In the rows, zero is written as 128.
Rows, each with its class:
[131 163 145 123 120  91 149 141 121  98 106 139 139 150 144 125  85 121
 168 136 140 142  99 137 110 135 167 135]
Y
[118 106 138 131 122 159 111 127 116 116 139 119  81 162 135 120 145 125
 139 123 117 149 127 135 122 126 122 142]
Y
[131 160 119 131 110  82 146 151 135 111 119 135 167 141 139 128 125 143
 128 153 132 148 121 134 115 138 178 123]
X
[142 139 148 113 120 108 153 140 112 110 135 130 145 168 134 116 163 147
 143 120 133 172 110 125 177 118 203 124]
E
[126 118 136 130 125 145 115 125 137 122 127 136 109 136 228 114 129 128
 115 123 108 131 130 133 119 111 115 131]
E
[125 135 134 153 125  95 146 137 113 123 127 115 169 150 136 127 125 131
 143 147 137 146 111 128 134 128 169 116]
X
[131 118 153 122 127  73 141 163 119 123 152 116 142 170 145 118 128 138
 148 129 146 170 116 154 164 109 206 127]
E
[124 126 122 122 129 109 163 139 125  82 131 116 152 133 139 128 121 134
 141 135 112 127 127 108 123 126 171 131]
L
[149 137 149 124 105  75 125 114 123 132 126 131 199 129 138 137 114 123
 133 126 157 142 126 118 154 163 178 134]
X
[120 157 154 116 117  32 251 222 129  60 166 137 154 236 152  67 108 134
 190 135 137 252 137 161 252 126 252 129]
E
[133 162 170 130 161  62 119 154 125 111 124 123 227 139 147 146 140 135
 135 188 151 179 100 155 125 135 219 130]
X
[132 150 130 128 133  95 134 150 140 110 121 135 167 157 126 135 146 135
 123 145 133 130 110 130 157 159 212 127]
X
[133 144 141 128 144 138 132 156 128  96 121 132 147 142 133 139 138 132
 141 130 133 147 107 134 116 143 213 127]
Y
[ 99 151 167 120 126 107 140 136 129 125 132 118 136 182 149 104 117 127
 138 127 196 167 130 150 157 109 183 132]
E
[136 121 144 133 121 120 129 129 124 104 135 136 149 151 124 137 126 127
 136 137 142 150 110 157 150 140 174 126]
E

Rows, each with its class:
[143 144 119 138 142 134 107 120 140 130 142 122 141 142 125 132 141 124
 132 141 122 118 116 114 127 136 121 129]
[36]
[133 131 134 132 122 153 120 118 126 119 128 137  96 134 110 118 129 143
 125 134 118 138 126 133 128 123 139 127]
[42]
[138 136 147 136 129 116 130 126 140 122 132 135  98 136 127 127 128 133
 138 136 127 133 130 138 137 126 129 121]
[36]
[137 136 122 154 124 103 125 118 132 130 140 125 117 136 124 132 124 128
 126 127 126 130 129 137 125 143 122 138]
[31]
[127 129 144 130 118 109 142 122 115 116 139 123 121 116 136 122 125 140
 133 123 132 133 138 140 134 126 148 125]
[31]
[136 121 150 130 108 127 128 133 110 121 151 135 101 131 120 124 116 135
 118 108 130 125 124 139 134 124 142 132]
[36]
[132 141 140 128 128 127 130 124 133 117 130 130 132 135 133 127 126 130
 139 138 133 127 134 133 126 132 136 122]
[41]
[138 122 124 126 112 142 126 123 125 130 130 127 106 137 103 125 118 132
 120 120 123 125 126 127 138 132 127 136]
[38]
[139 147 150 164 157 121 130 123 156 117 162 140 123 148 146 142 131 125
 131 128 130 124 124 132 135 135 124 122]
[41]
[134 114 155 124 106 120 144 133 119 130 150 139  90 130 118 127 114 139
 101 107 129 129 135 146 134 128 134 132]
[28]
[143 132 135 128 126 116 122 131 140 122 130 132 116 126 124 125 125 124
 139 130 129 128 124 132 131 129 130 124]
[41]
[135 132 126 128 126 120 131 132 138 127 132 127 120 126 114 125 120 122
 135 133 122 122 124 122 134 133 130 124]
[42]
[137 134 125 136 117 125 123 120 129 125 126 122 119 138 110 127 122 131
 127 132 126 135 131 132 126 131 133 133]
[41]
[127 128 149 125 121 154 137 112 118 117 134 136 103 141 140 125 119 141
 123 126 135 131 135 136 132 125 151 134]
[28]
[148 136 123 105 142 152 126 111 118 127 113 115 134 146 155 135 134 129
 134 152 142 126 118 119 129 129 139 117]
[42]
[135 126 129 119 113 135 131 127 127 124 131 126 108 129 105 122 119 129
 128 129 127 125 125 128 132 130 135 129]
[38]
[137 126 136 123 121 123 136 135 126 133 136 126 114 137 126 135 115 131
 125 124 130 128 136 134 128 137 131 132]
[31]
[126 122 146 127 101 122 145 138 123 118 143 129 101 124 116 137 110 136
 123 115 123 128 136 145 130 131 142 133]
[36]
[135 128 109 100 125 138 123 130 117 129 124 112 146 128 121 120 130 126
 127 140 129 115 117 113 130 132 147 127]
[42]
[136 127 123 127 124 117 128 127 135 128 129 119 139 131 122 133 116 122
 138 126 129 122 123 129 126 142 125 132]
[28]
[125 134 137 135 131 161 128 114 131 121 138 126 116 152 121 129 113 143
 123 131 123 131 151 128 133 133 137 139]
[42]
[140 130 124 133 121 130 120 120 135 129 128 127 130 132 118 131 126 125
 126 162 127 129 122 129 126 137 123 133]
[41]
[132 125 108 126 109 114 131 129 132 128 117 123 142 130 103 130 107 130
 135 128 117 129 134 128 124 148 132 143]
[31]
[124 127 125 121 108 127 135 122 126 119 121 119 154 127 133 135 107 130
 138 131 133 121 134 134 127 152 144 139]
[36]
[134 141 138 144 130 122 130 115 134 126 139 123 117 139 133 130 134 134
 132 136 128 156 129 137 133 129 129 124]
[38]
[124 144 130 134 142 130 128 124 143 112 137 123 132 130 130 124 129 133
 140 141 121 119 127 126 127 134 139 132]
[31]
[142 119 106  96 106 143 130 132 123 134 116 118 126 130  99 127 109 124
 123 119 124 121 123 126 128 143 132 132]
[41]
[139 129 125 123 110 137 131 117 121 127 125 124 104 143 131 127 122 134
 124 128 128 134 125 132 129 128 134 129]
[41]
[127 129 108 122 105 139 123 119 122 122 118 120 120 132  96 129 108 136
 123 126 124 132 127 129 124 140 137 145]
[31]
